Small tables with named rows and columns. After each table, cells are looked up by row and column.

lekepef =
,tiburaf,gefosaz,rolu,takatef,pivora,faz,suv
zil,179,153,140,142,197,205,132
fug,119,80,38,132,161,109,192
vefo,97,133,132,103,23,165,76
bap,101,159,65,198,158,127,61
tisin,78,92,141,40,159,77,164

What is the rolu of bap in lekepef?
65
What is the tiburaf of tisin in lekepef?
78
What is the pivora of bap in lekepef?
158
What is the takatef of vefo in lekepef?
103
What is the tiburaf of bap in lekepef?
101
What is the faz of tisin in lekepef?
77

mos
         moro   ger  midigi  beti
nezomig  44.3  41.8    13.6  71.7
pup      47.6  45.0    56.2  39.3
bop      51.3  39.3    50.4  52.8
nezub    38.1  62.8    62.8  17.1
tekap    43.4  48.2    47.6  43.0
dobib    58.9  27.2    49.0  78.4
vikik    48.5  44.1    56.5  40.2
gemak    45.1  52.1    74.6  21.1
fut      47.9  43.4    49.8  47.5

moro of fut is 47.9
beti of bop is 52.8
moro of nezub is 38.1
midigi of dobib is 49.0
beti of pup is 39.3
ger of nezomig is 41.8
moro of nezomig is 44.3

fasese
         budu  naladif  sofon  rovovo  buno  vuzuto  korugu  momozi   lub
vada     0.42     0.44   0.51    0.34  0.20    0.24    0.38    0.34  0.32
fur      0.53     0.39   0.25    0.16  0.41    0.31    0.45    0.23  0.52
gifiti   0.30     0.27   0.32    0.40  0.38    0.40    0.36    0.36  0.32
lafa     0.19     0.05   0.29    0.80  0.76    0.68    0.49    0.58  0.23
diber    0.36     0.42   0.44    0.36  0.25    0.30    0.32    0.37  0.31
sizukal  0.29     0.28   0.30    0.38  0.47    0.41    0.35    0.37  0.35
sal      0.31     0.34   0.28    0.37  0.17    0.36    0.29    0.31  0.32
zanuzi   0.22     0.16   0.26    0.47  0.51    0.49    0.40    0.37  0.33
midevaz  0.33     0.34   0.28    0.38  0.16    0.36    0.31    0.32  0.31
veb      0.31     0.47   0.44    0.33  0.37    0.32    0.23    0.43  0.33
tatap    0.27     0.37   0.43    0.41  0.50    0.39    0.30    0.46  0.32
nul      0.12     0.28   0.33    0.41  0.42    0.45    0.21    0.41  0.30
lumemev  0.68     0.29   0.39    0.74  0.20    0.40    0.72    0.41  0.24
dolo     0.45     0.37   0.38    0.37  0.22    0.30    0.43    0.31  0.34

sofon of fur is 0.25
sofon of tatap is 0.43
momozi of gifiti is 0.36
sofon of gifiti is 0.32
budu of lumemev is 0.68
sofon of dolo is 0.38
lub of lafa is 0.23
sofon of sal is 0.28
budu of midevaz is 0.33
rovovo of tatap is 0.41
rovovo of fur is 0.16
buno of zanuzi is 0.51

babod =
	dab	mun	nugikob	bom	nol	vuresen	vok	motu
temum	5354	-785	-3820	-314	-2260	-357	-2508	2356
rav	-3481	-376	-3088	-3233	-2104	-1949	1889	-5118
mal	-736	-465	-1240	-1726	-731	-758	-674	-2055
samipi	2177	716	-3513	1465	-178	1255	-145	2556

vuresen of rav: -1949
motu of rav: -5118
mun of samipi: 716
vuresen of mal: -758
vok of rav: 1889
bom of mal: -1726
vuresen of temum: -357
vok of mal: -674
nugikob of rav: -3088
dab of mal: -736
bom of temum: -314
nol of rav: -2104
nol of temum: -2260
nol of samipi: -178
mun of temum: -785

Table saku
,koradem,zuzega,ras
dof,167,180,135
vevon,114,140,242
lunedek,151,152,253
zudume,119,138,241
liku,168,164,102
kuf,164,133,54

zuzega of vevon = 140
zuzega of kuf = 133
zuzega of liku = 164
ras of dof = 135
ras of lunedek = 253
koradem of zudume = 119
ras of zudume = 241
Row with the largest zuzega: dof

pev
|  | gutafet | nerazel | suv | luk | vogeso | zenag | dok | vov | gir |
|---|---|---|---|---|---|---|---|---|---|
| duleto | 78 | 107 | 167 | 95 | 145 | 104 | 154 | 108 | 141 |
| sekiz | 85 | 97 | 175 | 102 | 150 | 98 | 141 | 121 | 122 |
| kip | 134 | 47 | 151 | 157 | 224 | 77 | 74 | 179 | 62 |
| paded | 166 | 215 | 86 | 128 | 122 | 184 | 157 | 130 | 159 |
| lofo | 136 | 161 | 131 | 127 | 125 | 150 | 150 | 128 | 148 |
| rudoru | 129 | 193 | 157 | 104 | 103 | 163 | 179 | 122 | 158 |
| raseb | 196 | 235 | 56 | 134 | 136 | 197 | 146 | 146 | 147 |
| mur | 123 | 182 | 177 | 93 | 85 | 153 | 181 | 120 | 153 |

dok of kip = 74
dok of sekiz = 141
nerazel of raseb = 235
suv of raseb = 56
gutafet of lofo = 136
vov of duleto = 108
gutafet of rudoru = 129
dok of duleto = 154
luk of duleto = 95
vov of sekiz = 121
gir of rudoru = 158
gir of duleto = 141
vov of lofo = 128
nerazel of lofo = 161
gutafet of mur = 123
gir of sekiz = 122
vov of rudoru = 122
vogeso of duleto = 145
gutafet of sekiz = 85

tilok =
         latipum  rurisob  zupon  musedag  resed
fufud        189       87    236      121    195
volifa        97      118    152       50    152
sabe         196      153    113      148    120
zaruker      185       89    235      118    197
kesaro        96      109    154       51    153
kal          192      162    126      140    124
muta         100      111    150       56    150
zegi         166      146     71      212    107
zep          171      139    176      131    149
rugegor      171      128    204      130    160

What is the zupon of zaruker in tilok?
235
What is the rurisob of sabe in tilok?
153
What is the musedag of kal in tilok?
140
What is the rurisob of kesaro in tilok?
109
What is the latipum of volifa in tilok?
97
What is the rurisob of volifa in tilok?
118
What is the resed of zep in tilok?
149
What is the zupon of fufud in tilok?
236
What is the resed of zaruker in tilok?
197
What is the resed of zegi in tilok?
107
What is the resed of fufud in tilok?
195
What is the musedag of rugegor in tilok?
130
What is the musedag of kesaro in tilok?
51
What is the resed of sabe in tilok?
120
What is the zupon of kal in tilok?
126
What is the zupon of volifa in tilok?
152
What is the latipum of fufud in tilok?
189
What is the rurisob of fufud in tilok?
87
What is the musedag of fufud in tilok?
121
What is the latipum of sabe in tilok?
196

mav
|  | foli | vapage | moto | fetopu | nabevu | nirar | zuzaniz |
|---|---|---|---|---|---|---|---|
| pogus | -62.13 | -51.53 | 34.26 | -56.08 | -61.42 | -55.17 | -60.40 |
| fizi | -65.21 | -51.47 | -19.83 | -64.78 | -54.09 | -0.07 | -59.38 |
| nif | -64.42 | -61.42 | -21.88 | -59.87 | -65.14 | 91.01 | -59.12 |
| div | -65.61 | -28.60 | -14.03 | -63.57 | -60.76 | -36.10 | -58.45 |
| zezo | -65.85 | -22.02 | 4.59 | -59.95 | -59.22 | -53.00 | -57.48 |
| kul | -64.68 | -41.09 | -13.64 | -62.44 | -63.49 | 85.45 | -60.30 |
| fodir | -64.84 | -39.76 | 20.98 | -54.78 | -60.78 | -43.38 | -57.08 |
| ravovev | -60.65 | -7.71 | 81.95 | -52.23 | -63.14 | 64.09 | -61.83 |
| kep | -64.83 | -35.21 | -4.49 | -61.42 | -57.32 | -32.40 | -57.85 |
| petumo | -63.72 | -35.37 | 45.41 | -48.39 | -63.35 | -22.34 | -58.49 |

nabevu of ravovev = -63.14
nirar of ravovev = 64.09
moto of div = -14.03
foli of fizi = -65.21
zuzaniz of fodir = -57.08
fetopu of pogus = -56.08
moto of petumo = 45.41
fetopu of nif = -59.87
nabevu of nif = -65.14
moto of fizi = -19.83
vapage of fizi = -51.47

